Below are the code and all the weights of a small trained network. Each question names an input and a target symbol and asks about switching units off, where a switched-off unit gives its printed mean instead of its output.

import numpy as np


def w(rows, s, z=0):
    codes = np.array(rows[::2]) - 128.0
    scale = np.full(codes.shape[1], s)
    scale[-1] = z or s
    return codes * scale


def norm(h):
    return h / np.sqrt((h * h).mean(-1, keepdims=True) + 1e-5)


def f(y):
    return np.maximum(y, 0)


def softmax(a):
    e = np.exp(a - a.max(-1, keepdims=True))
    return e / e.sum(-1, keepdims=True)


def log_softmax(a):
    a = a - a.max(-1, keepdims=True)
    return a - np.log(np.exp(a).sum(-1, keepdims=True))


def net(x, mask):
    ids = ['αβγεζηλμξπστφψ'.index(c) for c in x.split()]
    T = len(ids)
    res = E[ids] + P[:T]
    q, k, v = (norm(res) @ M[0].T for M in (Q, K, V))
    z = softmax(np.where(np.tri(T) > 0, q @ k.T / 3**0.5, -1e9)) @ v
    res = res + np.where(mask[0], z, O[0][:, -1]) @ O[0][:, :-1]
    y = f(norm(res) @ A[0][:, :-1].T + A[0][:, -1])
    res = res + np.where(mask[1:13], y, B[0][:, -1]) @ B[0][:, :-1]
    return log_softmax(norm(res)[-1] @ U[:, :-1].T + U[:, -1])


Q, K, V, O, A, B = {}, {}, {}, {}, {}, {}
E = w([
[174,181,79,190],'α',
[129,104,227,146],'β',
[106,119,126,162],'γ',
[24,134,76,89],'ε',
[100,107,102,169],'ζ',
[80,198,145,5],'η',
[106,114,72,89],'λ',
[232,211,209,68],'μ',
[110,167,133,131],'ξ',
[170,118,123,163],'π',
[206,187,179,84],'σ',
[140,104,99,42],'τ',
[99,107,99,171],'φ',
[105,133,157,170],'ψ',
],0.011)
P = w([
[75,29,5,109],'0',
[86,71,65,134],'1',
[113,109,115,120],'2',
[120,127,143,120],'3',
[116,135,158,128],'4',
[111,138,168,141],'5',
[111,151,188,149],'6',
[115,160,197,146],'7',
[110,163,208,153],'8',
[106,168,214,166],'9',
[103,171,228,171],'10',
],0.0024)
Q[0] = w([
[151,136,123,97],'head 1',
[252,142,82,19],'head 1',
[215,175,58,3],'head 1',
],0.0041)
K[0] = w([
[222,87,73,78],'head 1',
[15,2,91,44],'head 1',
[133,94,101,65],'head 1',
],0.0055)
V[0] = w([
[50,203,36,46],'head 1',
[123,1,149,43],'head 1',
[48,128,187,66],'head 1',
],0.0044)
O[0] = w([
[57,242,138,149,251],'head 1',
[77,13,252,174,180],'head 1',
[33,108,168,50,161],'head 1',
],0.0032,0.002)
A[0] = w([
[53,161,254,94,92],'neuron 1',
[135,239,183,110,205],'neuron 2',
[224,127,155,176,255],'neuron 3',
[19,94,108,150,144],'neuron 4',
[52,105,144,90,77],'neuron 5',
[79,100,30,68,139],'neuron 6',
[86,238,87,144,55],'neuron 7',
[214,92,93,171,131],'neuron 8',
[93,132,175,111,129],'neuron 9',
[85,105,190,111,84],'neuron 10',
[100,26,215,59,155],'neuron 11',
[174,46,173,165,148],'neuron 12',
],0.0074,0.0027)
B[0] = w([
[172,77,133,139,241],'neuron 1',
[116,115,56,70,254],'neuron 2',
[12,192,145,95,232],'neuron 3',
[199,124,142,66,234],'neuron 4',
[115,153,200,146,197],'neuron 5',
[131,183,143,94,242],'neuron 6',
[253,104,126,231,193],'neuron 7',
[18,137,176,180,168],'neuron 8',
[180,165,151,120,180],'neuron 9',
[191,132,96,188,170],'neuron 10',
[108,140,99,214,243],'neuron 11',
[76,63,108,117,167],'neuron 12',
],0.0058,0.0044)
U = w([
[11,121,154,172,190],'α',
[106,213,70,239,105],'β',
[163,87,130,170,147],'γ',
[126,120,124,139,3],'ε',
[195,171,247,144,212],'ζ',
[106,57,202,202,158],'η',
[137,41,157,82,72],'λ',
[244,130,49,182,112],'μ',
[101,192,121,25,168],'ξ',
[126,77,55,126,115],'π',
[182,33,179,139,107],'σ',
[121,80,74,118,95],'τ',
[128,120,127,141,19],'φ',
[121,114,139,143,24],'ψ',
],0.011,0.0047)

Each question gives the input, a string of symbols that net reads in full, and the target symbol t.
The units are the heads (3 rows each of Q, K, V and O) and the neurons (one row each of A and B). Each row of codes is followed by its name. A weight is (code - 128) times the scale printed after its matrix; where a second scale follows, it is the last column's (O, A, B and U).
mask holds one flag per unit, heads first, then neurons. A switched-off unit (its flag False) gives its mean, the last column of its rows in O or B, instead of its output. The means were averaged over made-up inputs and are rounded, as every weight is.
A unit's drop is (log p(t) with every unit on - log p(t) with that unit switched off) / (log p(t) with every unit on - log p(t) with every unit switched off).
The circuit of an input: a set's keep is (log p(t) with only the set's units on - log p(t) with every unit switched off) / (log p(t) with every unit on - log p(t) with every unit switched off). Starting from the 12 units with the biggest drops (on a tie, the unit counted first), units are removed one at a time, each time the one whose removal leaves the highest keep (on an exact tie, the one counted first), for as long as the keep stays at least 0.8.
units of the circuit, in order: the units of the circuit, biggest drop first
unit that matters most: the unit with the biggest drop
top k neurons: the k neurons with the biggest drops, biggest first
drop of u: that unit's drop, to one decimal
input ξ τ μ μ ζ ζ, target μ: unit that matters most => neuron 3
input φ β ψ τ ξ τ φ ψ ζ, target μ: units of the circuit, in order => [head 1; neuron 4]
input φ ψ γ ψ ψ π σ, target ξ: units of the circuit, in order => [neuron 2; neuron 3]
input τ γ ξ β ξ, target μ: units of the circuit, in order => [neuron 7; neuron 2]
input μ μ τ ψ, target σ: top 2 neurons => [neuron 1; neuron 11]
input μ ε α λ φ λ τ ψ, target β: units of the circuit, in order => [head 1; neuron 2]
input β π ζ ψ λ ε γ τ τ μ λ, target ζ: units of the circuit, in order => [neuron 2; neuron 5; neuron 3]
input ε σ β τ μ, target ξ: units of the circuit, in order => [neuron 2; neuron 3]
input τ γ ζ ψ π β α τ μ τ, target ζ: top 3 neurons => [neuron 5; neuron 2; neuron 3]
input α λ ψ, target β: top 2 neurons => [neuron 7; neuron 3]
input μ τ η τ τ ε γ, target ζ: top 2 neurons => [neuron 2; neuron 4]
input β λ γ, target η: top 2 neurons => [neuron 2; neuron 4]
input τ ψ ξ τ τ λ μ τ ψ ψ, target μ: top 2 neurons => [neuron 2; neuron 5]
input ψ γ μ ε λ ψ ζ τ σ γ, target ζ: top 4 neurons => [neuron 2; neuron 4; neuron 11; neuron 1]
input ζ ε ζ ψ τ ψ ε φ ξ φ φ, target μ: top neuron => [neuron 4]
input τ ξ λ λ ψ ε, target ξ: top 2 neurons => [neuron 4; neuron 11]
input τ ξ σ ψ, target μ: drop of neuron 3 => 0.0
input λ τ ψ τ ξ λ ψ γ, target μ: drop of head 1 => 0.3
input λ γ φ μ, target ξ: drop of neuron 2 => 0.4
input τ ψ τ β τ τ σ γ π, target α: top neuron => [neuron 3]
